Every row comes from one small tree of marks. Brackets hold a mark, then the marks that hang from it, in the order of their numbers. Every link used is in the known rows. Which tree was each row made from?
Known rows:
(k115 (k533 (k476 k948))): [ -43  -36  -12   25 -289  -10  168   24    1  -65  -57   -1    8 -135
   72 -153   68   -2   -8   26   73 -162  -63   85   22   18   18  -46
   90  -89  110   63  -17   88   14   61  112 -123 -100  -25   21    3
 -126  -24  -20  117   60  -37  -94   45  116  -96 -115]
(k757 (k608 (k476 k115 (k948 k921)) k622)): [  53   -9   30  -79  306   51   87   74   -4   69 -158   30  -87   25
  -68 -146   -3  130 -106  -35  -61   -6   52    5 -182   18 -104   24
   84 -132   -9  -83  -52   41  -67  124   18 -132  105    2  -77   85
   35  131  111 -262 -189   32 -144  -81 -121  203  174]
(k973 (k608 k476) (k622 (k948 k757))): [-130  -16 -192  -66  -80   -3   30   76   33   39  113    9   72   61
   39  -29   71 -123 -173   -6   69  234   22  134 -235  -19  -46 -100
  -47  -52 -106  -27  197  266  -25   52  155   76  135  -71  -47  -79
 -152 -226   83   -7  -43  -15   46   64  -74  101  116]
(k476 (k533 k115 k469) (k948 (k622 k608)) k973): [  68  184   52  153  323  -92  263 -142  134 -129 -306  -39   50   91
   89  153   12  159  -32   51 -106  465  -81 -279  112   14 -130   51
  253  -52  -48   67  139 -207   66  -27  -66 -193  113  251   43  -37
  190  -34   72  152 -689   27   74   31  145   49  -63]
(k469 (k533 k476) (k921 (k115 (k622 k757) k973))): [  96  -46   86 -223 -458   38   11   26  -39  -46   78  -27 -126  -62
   36  144  -21   19 -203   91   -5  -69   52   12  271  -50  -15  -64
  -55  112  -27   15   50  -81  -25  -14   -5   66  -31   80  192  -76
 -217   44  -83  309   57   91    3  -48  -84  -48   88]
(k115 k339 k533 (k608 k476) (k622 k757) k973): [-231  -90 -137 -170 -364  148 -698    1    7  149  -74  116   20   32
  111  154   65 -151  127   39  -18   21  -16  133  -82 -117  192  -57
 -152  193  193  -78 -208 -308   51   -5 -190  169  -54   34   46   81
 -148   28  -61   -4  554   85  122  282 -111 -142 -219]
(k476 (k948 k622 (k921 k757)) k973): [  97  -68  100 -124  531  -30   86   -5   51   29 -178   31  128  116
 -137   20   34   94   31  -80  -77  196  -62 -274  -26   45  -51  -82
   55 -128   48    4  104  -26  -98  -17  -41 -111   46   -4  -83  -74
  141  -21  -67 -284 -375   36  -93   30  -32  191  -84]
(k469 (k921 (k115 k339 (k973 (k608 k622))) k757)): [ 142  -95   93 -136  -29   12 -505  108    2  120   16   35  -20   89
  -79 -128  -12   42 -159   -9   59 -129   20   66   85   15 -181 -131
 -169    5  137  -79   -7   52  -54   -6  -50  130 -113  -86    8  -53
   96  -17   57  -88  -85   25   75   89   44   86   -6]
(k777 k339 (k533 k115) (k948 (k622 k973) k757)): [ 194   82   44  116  -19 -153  205 -105  -69 -138  302  -88  286 -182
  137  182  -11 -103   30   -7  -33  -92  114  -14  104  -52   25  241
  -92  169 -146  148  -26 -234 -251  -13 -129  -46  -69  -99  -22   14
   30  -27 -105  -88  331  -99  -26 -245  -95  -55  205]
(k948 k622 (k921 (k757 k608))): [ 161 -154   31  -65  453   27  -69   31   17   95    6   35   69   77
 -106  182   48   99  -79  -83   18  -28   49 -170  -34   13   47   89
  -32  -20  -74  -65   40   18  -45   43  -22   61   11  -50  -99   -2
  124   37  -84 -321   67   22 -104  -77   11  134   85]
(k533 (k115 (k339 k622) (k973 k608))): [  26 -102   -3  197 -149 -114 -320    9  -35   79 -169   36   40  -82
  154   -6   40  -60  -25    8   75  -91   26   61  -81    9  -90   68
 -120   44   51   22 -106  -44   63    0  -47  138    4   44 -141  -72
   38 -118   88  182   94   33  107  140  -66 -152 -224]
(k777 (k533 k469 (k476 (k115 k973) (k948 k757)))): [-155   49  106   97 -320  -61  437  -31  -47 -128   -3  -36   50   57
  117  -49   43  -31   54   84 -133  145  -20  -57  124   31   -9  149
  262  121   24   48   68  -78  -43   93  108 -110   12   -1   34  -79
   79  -49    6  121  -77  -28  -36    5   27  -77 -108]
(k339 (k622 k608) (k948 k757)): [  53 -153   15   50  -68 -106   76 -157   55   34 -144    6   46 -134
  135   74  -36  -34 -133   41   -7  156   67   -3   63  -13  -67 -144
   61  -60   24   44  123  -57   -7   16    0   20  154 -103  -88  -23
 -176  -64  -69    4  162   60  -38  -11   26  -75 -210]
(k777 k339 (k533 k115)): [ 139   84   23  160  -71 -122  254  -26  -95 -121  245  -77   85 -119
   93  -38  -43   -5   29  -25   42 -285   -6   70   25    1   52   94
  -56   39  -34  144 -144 -131 -110  -32   -1  -95  -60 -114   41   50
   48  -29  -25   54  373  -93  -15 -202  -53 -126   26]
(k757 (k608 (k476 (k115 k339) k973) (k622 k948))): [ -80  140  -42    0  281   72 -171   23    0  102  -89   37 -123   79
  -16 -109  -27   25   -1  -77   51   84   36    0 -120   37  -61  -65
    8  -78  113  -35  -48   -6   97   21  -52    2   37  -20  -84   63
   -7  174   96 -132 -127   83  -31  -14 -159  218   55]
(k115 (k533 (k469 k921)) (k973 (k622 k608 k757))): [ -34    7  -71   -4 -457   70  -92  -64   74 -119  -41   -5 -114  177
  112  267   75 -169  -56   99   38   23  -85   82  307 -106  -34   18
   65   82 -109   41   17  -78   39  -34 -115   23   52  169  146   39
 -125  -83  -32  191   46    7  143  178   56  -92  -85]
(k948 (k622 (k973 k115 k608)) k757): [  41 -189 -151    5  311  -43 -248   29   42   25  104   30  241   31
   93  210   67  -91 -170  -20   61  481   77 -141   20   -3  -84  -25
   -7  120 -102  -35  161   90   11   11   39  169  201   53 -119 -200
  -64  -70  -24 -212  -32 -112   71    4   97   22  131]
(k973 (k622 (k608 k476))): [ -12   14 -169   12  125   63  -96  -37    5  -26   93  -17  -41   62
   92  -32   70  -65  -76  -45   44   21   -2   83  -80  -50    5  -96
  -22 -138  -82   34   97  191   74  -17   99  -54  110  -32   11   51
 -110  -77   53   43  -72 -113   14  -24   21   23  109]
(k948 k622 (k757 (k608 (k476 k973)))): [  98 -123  -57 -101  451  -39   28   33  -28  100   26   18  118   47
  138  248   34   55 -115  -90   16  337  107 -258  -96   24   63  -45
   29   40   10  -30  175  -32   -1   48  -91   85   46  -81  -71  -51
 -152  153  -14 -160  154   61  -65  -55    5   90  119]
(k948 (k921 k757 (k777 k339 (k533 k476)))): [  32  139  144   39   72   67  292   95 -122  -70  213  -33   -1   98
 -156 -191  -34   60  100  -36  -83 -445   24   36   77    0  109  155
 -110   31  -15   20 -124    2 -176  -45    1  -45 -124 -215   39   54
  152   19 -144 -152  139  -66 -121 -152  188  -22  108]
(k622 (k608 (k476 k115 k973)) k757 (k948 k921)): [-118  240  -26  125  394  139   97  -46  187  -29 -138   25 -197  187
 -188  161  -46 -190  124  -37 -109  256  -10 -223   96    3   48  -80
  166   62 -142  -12  -14 -133    3 -114  -87   26  167   23   26   79
  -84  152 -101 -155 -533   -3   35    5  -69  112   31]
(k533 k469 (k476 (k973 k115))): [ -14   79   38  236  -84 -107  256   26  -39 -119   57  -49  -36   62
   22 -102   20   49   40   37   22  -82 -112  -66   90   59  -27   -6
   90  -21   27   26   43  198  148   53  176  -42   33   36   65  -55
   55  -85   86  338 -262  -40   61   24  153  -77  -70]
(k115 k533 k608 (k622 k948 k973)): [-277 -165 -159 -159 -269   99 -398 -114   83   48  -54   42   67 -133
   43  207   28 -102  139   76  114  -48  -88  200   29  -73  150  -45
  -51  167   37  -43    1 -120   95   35  -29   76   15  135   -3   28
  -79  -47  -55  -34  459   48  150  175 -203  -37  -88]
(k533 (k115 k608) k469): [ -14  -73   30  161 -216 -115  -16  -56   46   24   93  -58  -20  -84
    6   81  -35   54  114   86   -9 -136 -120   26   -9   49   37  142
   23  102  -71  -59   -1   13   62   47    5   30 -111   73   67   51
  215  -97  112  245   59  -23  132   68   -4 -238   -2]
(k921 k115 k757 (k777 (k339 k622))): [ 196   70  179   11   41    1  -66   31  -73   19  240  -22   -6   -3
 -186 -368  -97  135  171  -38  -48 -116  126   43   38   -2    7   52
 -198  -75   76   19 -108   93   29 -193   27   76 -182 -119  -62   21
  239   55 -106 -104  -59  -14 -107 -191  125   64  -79]
(k757 (k608 k476 (k622 k948))): [-106   27  -64  -30   23   67    5   53  -29   76  -44    4 -119 -112
  -35  -68  -43   34  -67  -43   80  -69   23  173 -219   -2   32  -53
   18 -131  -14  -27   47  199   22   87    9  -34   37 -109  -27   48
  -83   86  104   -8  151   46  -17 -102 -158  102  150]
(k757 (k608 (k476 k973))): [   1  -13  -45  -38  280  -41  101   15  -67   58 -143    7  -95  -23
   29   34  -47   16    9  -97   75  -88  -16 -126 -139   58   66  -99
   49  -75  103    7    9   83   73   20  -21  -16   23  -62  -36   45
  -82  204   72   10  159   39  -43  -56  -65   58   -8]
(k608 (k622 (k973 (k115 (k533 k469))))): [ -49  -50  -90   21 -203   10 -176  -19  -12 -106   53  -20  -19  -43
   31 -103    6   15    0   56   72   -4  -72  209  138  -30  -62  -14
    3   -6   79    1  -27  160   84   32   35  -80   46   88   28  -35
    3  -49  100  110   11  -83   93   39   25  -28   64]
(k469 k533 (k921 k115 (k757 (k608 (k476 k973))))): [ 157  -48  119 -374  211  -31   44   67  -42    5  -47  -18 -210    6
 -109   68 -128  135 -182  -67   16  -78    0 -128  124   84  -60 -177
  -56   -1  189  -34   64    0  -87  -47  -70   58 -144  -31  103   49
  -43  220  -18   55  -87   77  -61 -200  -22  198  165]
(k921 k115 k757 k777): [  90   45  128 -101  118   54 -120   54   11   60  169   -6  -42   63
 -286 -328 -115  101  208  -24  -23   23   10  -36   82   52   25    8
  -85  -60  115  -41   10  169  150 -187   70   59 -245  -87   -6  -51
  179  135  -58 -153 -211  -34  -81  -97  160   66  -35]
(k921 (k115 k533) k757): [ 148  -85   46 -112  -27  -24 -179   18   62   -1  106   11    4  -17
 -134 -187  -22   68   94  -18   64  -83  -26   -9  145   25   53  -80
  -40   -4  241    1  -38   81   99  -76   87   25 -252  -82    7   26
   46   72  -64  -74  -39  -21  -57  -35   73   77 -149]
(k757 (k608 k476 (k622 (k948 (k921 k777)) k973))): [-188   91   -3  -94  137  172    0   71  -59   45 -135   12 -132  -65
 -140  -30  -93   21   50  -37    2 -170   35  163 -105   -2   49   75
  -18  -23  -74  -84    9  176  -42   29  -93   -4   44  -33  -52   43
  -20  179   72 -157   22   34   -1  -54  -64  131  319]
(k757 (k608 (k476 (k948 k622)))): [  -2  -43  -30  -82  257   16   70   41  -42   68 -120   29   18 -118
   31   32    6   51  -75  -88   10  139   48  -38 -269   30    6  -14
   82 -140  -27  -12   59   90  -10   60   29  -45   56  -19  -84   -3
  -14   97   48 -147   75   -5 -116 -108  -15   79   97]
(k608 (k476 (k948 k921))): [ -34  -54   29 -123   98   14  246   68  -40   12 -103    4  -11  -71
  -83 -120   -4   19    8  -58  -68  -77  -38   42 -271   55   11 -104
   45 -161   34  -29   13   89 -148   30   82 -144   18  -68   -5   10
  -48  -18   83  -95   -6  -23  -86   -2   -3   -8   74]
(k777 (k339 (k622 k608)) (k533 k469) (k948 k921)): [  97  162   78  234 -171 -100  580 -137  -87 -181  129  -81    3  -93
   38   36  -19  -43   20   33  -60 -600  109  246   13  -67   38  156
  -41  -23 -192  103 -163 -236 -259   91  -31 -156  -22  -30   20  147
  130 -204  -96   65  333   -6   -7 -194  -38 -118  -44]
(k533 k115 k469 (k476 k948)): [ -25  106  154  305 -403 -133  342   -3   -7 -101  -21  -82  -27 -167
   42 -161   15   71   69  108  -70  -67 -100   55   12   82  -55  196
  144   -1  -60   22   18  138   38   95  130 -101  -78   45   47  -20
  172 -133  128  381 -345  -53    3   -3  112 -174   29]
(k777 k339 (k533 k115 k469) (k948 k622 k921)): [ 266  188  126  189  -70 -148  528  -29  -75 -183  317 -103  161  -94
    7  122   -8   53   38   21  -79 -515   62  113   22  -55   30  336
 -103   67 -246   90 -116 -220 -271   72  -40 -158 -137  -25   54   84
  205 -186  -24   18  209  -14  -33 -190  -33 -110  201]
(k469 (k533 (k115 k608 k622) (k476 k973)) k921): [  80 -126   58 -161 -116  -73  -21    7  -16   -9   19  -53 -103  -70
  137  242   -6  142 -216   95   21 -208  -84  -38  190    7  -65  -40
 -129  153  -28  -22   77 -170  -40   82  -78   28  -38   98  186   27
 -130  -30    4  390   55   92   64    4  -99  -95  169]
(k339 (k622 (k608 k476))): [ -24  -87  -68   90  121   16  -17  -62  -36    1  -68   -6 -133 -116
  128  -20   17  -13  -41  -46    3    3   78   87 -124  -10   26 -119
  -11 -108  -20   34   38   75   53  -16   44  -15   80  -78  -39   42
 -115  -14   22  169   85  -49  -20  -59   37 -104  -59]
(k948 k622 (k921 (k777 k339))): [ 205   24   25  -33  314   98  137   81  -65   28  279  -14  117   89
  -78   47   11   90   18  -75  -15 -214  121  -34  -43  -49   65  122
 -165  -60 -184  -14  -21  -34 -128  -89  -61  -13  -35  -30  -32  -32
   63    7  -86 -299  193    4  -92  -64  150  -71  213]

Which tree is each row?
[-147  140   59  274 -521   34 -297  -12   27   35  -29   18   27  -73
   60   43   54 -147  129   99   -3   89  -32   84   57  -34   57  168
  -53  178  -50   30 -108 -127  144  -11  -40  161   10   36    5  -56
  -53  -78  -27  255  -19   57  117  114 -140 -102 -117]
(k533 (k115 k339 (k622 k757 k948) k973) k476)
[  52   -7  -67 -113  243   -1   27   26    2  -38  -16   11 -116  101
   60  -73   13   12   93  -72    8   14  -32 -147   28   17   19 -121
   20  -14  223   30  -24  -16  104  -86   31  -99  -51  -30   12   57
 -128  190   71   32  -58   10  -88   65    2   21  -53]
(k608 (k476 (k115 k533) k973))
[-129  148 -147   32 -143  134 -345  -90   20   -8 -138   47  -21  199
  105   75   79 -183  -45  -25  -20  268    2  -32   -8  -83    5  -60
   23  -58   27   59  -61  -99   50 -125  -72   28  151   63   38   39
  -83  -20  -14   56  -70  -51   90  123   56   19 -128]
(k115 k339 (k973 (k622 (k608 (k476 k533)) k757)))
[-138  175  -42   76 -134   54   80 -156   12  -78 -181  -15 -216   19
  -16  127  -64 -102   60   13  -88  380   16 -206  109   37   17  133
  233  112  -21    0  -95  -46   99 -114  -26    7  164  141   43   63
  124  257   32   90 -125  -67  -53  -43   51   37   63]
(k622 (k757 (k608 (k476 k115 (k533 k469)))) k973)
[  56  -13    9   79  -47    1 -181  -41   14   33  -63   42   18  -80
  -79  -36  -13  -69  -38  -15   17  -65  110   -5   79   50  -52  -40
  -80   67  -38  -47 -170  -56  -28  -36   24  158   12   79  -91  -47
   49  -48  -81 -135 -138  -23  -12   98   59   26  -80]
(k948 (k921 (k115 (k339 (k622 k757 (k973 k608))))))
[  38 -122 -125  -46  297  -76 -191   -5   44   -5   34   20  130  182
  -26   -1   43   22  -34  -25  103   70 -160 -102  -18  -11  -99 -168
  -57 -122  -31   18   58  129  133    0  133   -4  157  115   -2   -2
  -10 -157   21  -43 -164  -52   96   65  -84  156 -134]
(k476 (k973 (k115 k608) k622))
[-129  -25  144  115 -186    1  175    8   36  -14 -146    2   -2   91
  -41   20   65   31  103   90 -157 -219  -73 -112   31    8   -3  192
  198   94  -77  -90   -1    7  -83  143   75  -54   39  120    7   44
  256  -78   68   67 -304   22   45  162    6  -98  -58]
(k533 k469 (k476 (k115 k608 k973) (k948 k921)))
[ -92   93 -104   -1  -55   34  -40   64   29   55  -97   28 -110  -69
  -62 -248  -21  -54 -143    7  -51  237   32   93 -201  -21  -93 -134
   43 -147  -28  -21   -6  207  -68   44    3  -92  132  -99    2  -56
  -32  -36   77    6 -241  -58  -58   26  -48    4   53]
(k973 (k608 (k476 k948) (k622 k757)))
[  27 -114   89 -109 -113   27  227   55   42    5   39   16   62  -32
  -96  -46  -26   80   48   43   18   15   85  134   47   18   13  -14
  -69   19  -26  -43   40  -77  -15  -30   46   93 -146   36  -48  -43
 -166  -76 -116 -125   38  140  -42   32   56   63  -94]
(k339 (k622 (k948 k757 (k921 (k115 k533) k777))))
[ -44 -162 -138  -32   -6   16 -475   56   53   66   86   75  121   37
    1  -18   42  -44   -5   -8  150  -83 -106  136  -69   20  -22 -130
 -115   -2  147  -56 -175 -114   79   14   58  125  -85   86   -6   51
  -57 -101  -37 -152  304  -68  102  109  123  -68 -182]
(k973 (k115 k339 k533 k608))
[  47  -83  -59  -61  399 -107   92    4   78   81 -127   36  217   75
   70   83   52   -7 -141  -27    8  502   37 -266  -71   34 -112 -148
  104  -48    0    6  209  -27  -54   47  -47   -7  128   34 -117 -199
  -35  -60  -28 -218 -253   41  -19   86   -9   86  -93]
(k476 (k948 k622 k757) (k973 k608))
[-101   64  -50  114 -712   25   50  -22  -14 -146   23  -11  -50   76
  129   40  121 -115   47  102   18 -112  -75   68  238 -106   79  140
   74   71  -19   76  -16  143   99   21   43  -18   -8   70  100    8
  -74 -121  -13  381    3   -1   43  192   42 -122 -152]
(k115 (k533 k469 k476) (k973 (k622 k757)))
[-131  -11  -28  -43  132  -31  186   12   25   79  -82    5   12    4
  -17  131  -46  -80   22  -46   64  218  -10  -92 -139   72   76 -110
  100   10   41  -13  136   12   -1   25  -47   85   32  -72  -48  -21
 -167  111    1  -79  145   98   35  -46 -136  109   -4]
(k622 (k948 (k757 (k608 (k476 k973)))))
[-183 -145  -17 -179  -24   59 -287   52  -22  110 -206   43   13  -60
    1  -62   -5   25   34   -4  -81  -99  -65   72 -240  -73   40  -99
   25  -90   81  -54   62  131 -132   98  -87 -102   54  -88    6   45
   26    7  126   16   72   15   95  114 -201  -44  -19]
(k115 (k608 (k476 k948) k622) k973)
[  62   95   48  -44  -14   82 -159   46  -35   94  213    7   21   13
 -144 -307  -86   51  156  -35   60  -70   61   86    8   73   -7  -34
 -134  -83  105  -41  -87   10  161 -169   54   86 -273   15  -16  -71
   54   92  -28 -165    6  -14  -46    9  221  -47  -37]
(k921 (k115 k339) k777)
[-104   63    2  -14  -97   57  -44  -28    4   17  129   -5  -21    0
  -68  -12  -94   15  164   88  -65  124  -46   67   85  -26   74  141
  -77  136 -130   -4  -93 -208  133  -88  -66   26  -75   38  103  -21
   28   29 -113  -11  193  -20  -11  -19  -12 -115  -26]
(k921 (k777 (k533 (k115 k608 (k622 k757)))))
